-.21  -.14  -.16  .35  .01  .10  .13  .27  .04  .09  .05  -.34  -.01  -.21  -.31  -.13
.01  .00  -.04  -.21  -.17  -.11  -.23  -.02  -.23  -.16  -.24  .20  -.09  .19  .33  .15
.01  .01  .00  -.20  -.30  -.12  -.22  -.01  -.28  -.10  -.10  .07  -.09  .23  .41  .08
.19  .06  .01  .02  -.09  .11  .04  -.06  -.06  -.05  .58  -.28  -.12  .05  -.01  -.37
|
-.13  -.21  -.14  -.16  .35  .01  .10  .13  .27  .04  .09  .05  -.34  -.01  -.21  -.31
.15  .01  .00  -.04  -.21  -.17  -.11  -.23  -.02  -.23  -.16  -.24  .20  -.09  .19  .33
.08  .01  .01  .00  -.20  -.30  -.12  -.22  -.01  -.28  -.10  -.10  .07  -.09  .23  .41
-.37  .19  .06  .01  .02  -.09  .11  .04  -.06  -.06  -.05  .58  -.28  -.12  .05  -.01

-.34  -.12  -.05  .09  -.22  .00
-.17  -.08  -.10  -.11  -.47  .00
.21  .08  -.02  .24  .18  -.21
|
.00  -.34  -.12  -.05  .09  -.22
.00  -.17  -.08  -.10  -.11  -.47
-.21  .21  .08  -.02  .24  .18

-.13  -.07  -.15  -.08  .10  .11  .09
-.05  -.17  .15  -.03  -.26  -.05  -.16
-.11  -.17  -.05  -.20  -.05  .00  -.13
-.10  -.17  -.06  -.19  -.07  .01  -.12
-.05  .07  .14  -.02  -.21  -.07  -.15
-.04  .44  .12  -.03  -.12  -.07  -.08
-.04  .37  .12  -.03  -.14  -.06  -.09
-.05  -.13  .14  -.03  -.27  -.05  -.16
|
.09  -.13  -.07  -.15  -.08  .10  .11
-.16  -.05  -.17  .15  -.03  -.26  -.05
-.13  -.11  -.17  -.05  -.20  -.05  .00
-.12  -.10  -.17  -.06  -.19  -.07  .01
-.15  -.05  .07  .14  -.02  -.21  -.07
-.08  -.04  .44  .12  -.03  -.12  -.07
-.09  -.04  .37  .12  -.03  -.14  -.06
-.16  -.05  -.13  .14  -.03  -.27  -.05

-.18  -.49  .21  .05  .29  -.14  .00  -.12  .10  -.01
.25  -.05  -.43  .12  .00  .15  -.07  -.03  .03  .35
.44  -.07  -.10  -.20  -.26  .23  -.34  .01  .02  -.15
-.36  .37  -.13  -.12  -.13  .13  -.06  .19  -.01  .03
-.17  -.45  .21  .03  .34  -.13  .10  -.24  .14  -.01
-.45  .22  -.16  -.11  -.15  -.06  -.03  .17  -.23  -.04
-.20  -.50  .21  .05  .25  -.14  -.04  -.05  .06  -.01
.10  .43  .08  -.08  -.32  -.02  -.24  .05  -.31  .04
-.37  -.06  -.05  -.01  -.04  -.33  -.07  .04  -.18  -.13
|
-.01  -.18  -.49  .21  .05  .29  -.14  .00  -.12  .10
.35  .25  -.05  -.43  .12  .00  .15  -.07  -.03  .03
-.15  .44  -.07  -.10  -.20  -.26  .23  -.34  .01  .02
.03  -.36  .37  -.13  -.12  -.13  .13  -.06  .19  -.01
-.01  -.17  -.45  .21  .03  .34  -.13  .10  -.24  .14
-.04  -.45  .22  -.16  -.11  -.15  -.06  -.03  .17  -.23
-.01  -.20  -.50  .21  .05  .25  -.14  -.04  -.05  .06
.04  .10  .43  .08  -.08  -.32  -.02  -.24  .05  -.31
-.13  -.37  -.06  -.05  -.01  -.04  -.33  -.07  .04  -.18

.06  -.02  -.01  .03  .01  -.03  .00  .00  .04
-.45  -.48  .16  -.48  .07  -.41  .19  .23  -.31
.02  .04  .01  .04  .01  .01  .01  .00  -.01
|
.04  .06  -.02  -.01  .03  .01  -.03  .00  .00
-.31  -.45  -.48  .16  -.48  .07  -.41  .19  .23
-.01  .02  .04  .01  .04  .01  .01  .01  .00

-.53  -.05  .44  -.04  .28  .26  -.14  .29  -.10  -.14  .04  -.20
.52  .04  -.44  .04  -.30  -.27  .13  -.28  .10  .15  -.06  .20
-.25  -.28  .06  -.06  -.10  .10  -.06  .10  .02  .19  .12  .02
-.06  -.44  -.19  -.08  -.35  .00  -.03  .00  .11  .40  .18  .17
|
-.20  -.53  -.05  .44  -.04  .28  .26  -.14  .29  -.10  -.14  .04
.20  .52  .04  -.44  .04  -.30  -.27  .13  -.28  .10  .15  -.06
.02  -.25  -.28  .06  -.06  -.10  .10  -.06  .10  .02  .19  .12
.17  -.06  -.44  -.19  -.08  -.35  .00  -.03  .00  .11  .40  .18
---
.31  .03  .37  -.04  -.15  -.05  .44  .14  .24  -.09  .19
.32  -.01  .20  .01  -.09  .10  .21  .10  .01  -.24  .08
.19  .09  .07  .11  -.01  .07  .17  -.04  .19  -.20  .01
-.03  -.06  .22  .17  .09  -.23  -.11  .01  -.04  .05  .13
-.21  -.16  .01  -.25  -.03  -.10  -.19  .14  -.32  .36  -.03
|
.31  .32  .19  -.03  -.21
.03  -.01  .09  -.06  -.16
.37  .20  .07  .22  .01
-.04  .01  .11  .17  -.25
-.15  -.09  -.01  .09  -.03
-.05  .10  .07  -.23  -.10
.44  .21  .17  -.11  -.19
.14  .10  -.04  .01  .14
.24  .01  .19  -.04  -.32
-.09  -.24  -.20  .05  .36
.19  .08  .01  .13  -.03

.03  .18
.01  .03
.04  .06
.08  .45
.11  .09
.22  .29
.18  .12
.04  .02
|
.03  .01  .04  .08  .11  .22  .18  .04
.18  .03  .06  .45  .09  .29  .12  .02

.29  -.19  .19  -.11  .05  -.36  -.04  -.39  .06  -.03  .05  -.06  .08
-.17  .36  .29  .14  .63  .42  -.12  .58  -.16  .09  -.33  .02  -.17
|
.29  -.17
-.19  .36
.19  .29
-.11  .14
.05  .63
-.36  .42
-.04  -.12
-.39  .58
.06  -.16
-.03  .09
.05  -.33
-.06  .02
.08  -.17

.35  .38  .46  .15  .28
-.19  -.27  -.27  -.09  -.26
-.17  -.23  -.15  -.03  -.23
-.06  -.20  -.14  -.01  -.22
.42  .38  .40  .13  .24
-.15  -.22  -.11  .00  -.18
.37  .39  .46  .15  .29
|
.35  -.19  -.17  -.06  .42  -.15  .37
.38  -.27  -.23  -.20  .38  -.22  .39
.46  -.27  -.15  -.14  .40  -.11  .46
.15  -.09  -.03  -.01  .13  .00  .15
.28  -.26  -.23  -.22  .24  -.18  .29

.20  -.31  .27  .05  .20  -.06  -.39  .00  .29  -.09  .32
.18  -.24  .28  -.01  .18  -.05  -.45  -.07  -.01  -.27  .35
.24  -.12  -.08  -.19  .13  .12  -.46  -.04  .36  -.41  .18
.05  -.12  .34  .13  .19  -.15  -.25  -.18  -.54  -.16  .26
.02  -.05  -.40  -.05  .17  .29  -.03  -.26  .53  -.08  -.01
-.02  -.21  .46  .25  .02  -.21  .06  .12  -.15  .27  .20
.07  -.32  -.01  .22  .40  .14  -.18  -.39  .25  -.05  .36
.15  -.01  -.27  -.22  .14  .14  -.34  -.15  .22  -.48  .05
|
.20  .18  .24  .05  .02  -.02  .07  .15
-.31  -.24  -.12  -.12  -.05  -.21  -.32  -.01
.27  .28  -.08  .34  -.40  .46  -.01  -.27
.05  -.01  -.19  .13  -.05  .25  .22  -.22
.20  .18  .13  .19  .17  .02  .40  .14
-.06  -.05  .12  -.15  .29  -.21  .14  .14
-.39  -.45  -.46  -.25  -.03  .06  -.18  -.34
.00  -.07  -.04  -.18  -.26  .12  -.39  -.15
.29  -.01  .36  -.54  .53  -.15  .25  .22
-.09  -.27  -.41  -.16  -.08  .27  -.05  -.48
.32  .35  .18  .26  -.01  .20  .36  .05

.11  .29  .32  .01  .55  -.04  .00  .21  .28  -.12  .04  .07  .43
-.03  .10  .01  .17  .00  .22  .11  .14  -.05  .46  -.22  .16  -.04
-.30  .30  .02  -.32  .40  .10  .28  -.16  .30  -.22  -.04  .07  .27
-.14  .07  .04  -.19  .06  .03  -.05  -.28  .04  -.07  -.12  .11  -.06
-.22  .13  -.06  -.12  -.13  -.05  .08  -.40  .12  -.31  .11  .05  -.23
-.01  .34  -.11  -.24  .21  -.02  .04  .06  .33  -.21  .22  .21  .21
-.11  -.02  .12  -.22  .05  -.22  .13  -.11  .03  -.05  .07  .05  .18
|
.11  -.03  -.30  -.14  -.22  -.01  -.11
.29  .10  .30  .07  .13  .34  -.02
.32  .01  .02  .04  -.06  -.11  .12
.01  .17  -.32  -.19  -.12  -.24  -.22
.55  .00  .40  .06  -.13  .21  .05
-.04  .22  .10  .03  -.05  -.02  -.22
.00  .11  .28  -.05  .08  .04  .13
.21  .14  -.16  -.28  -.40  .06  -.11
.28  -.05  .30  .04  .12  .33  .03
-.12  .46  -.22  -.07  -.31  -.21  -.05
.04  -.22  -.04  -.12  .11  .22  .07
.07  .16  .07  .11  .05  .21  .05
.43  -.04  .27  -.06  -.23  .21  .18
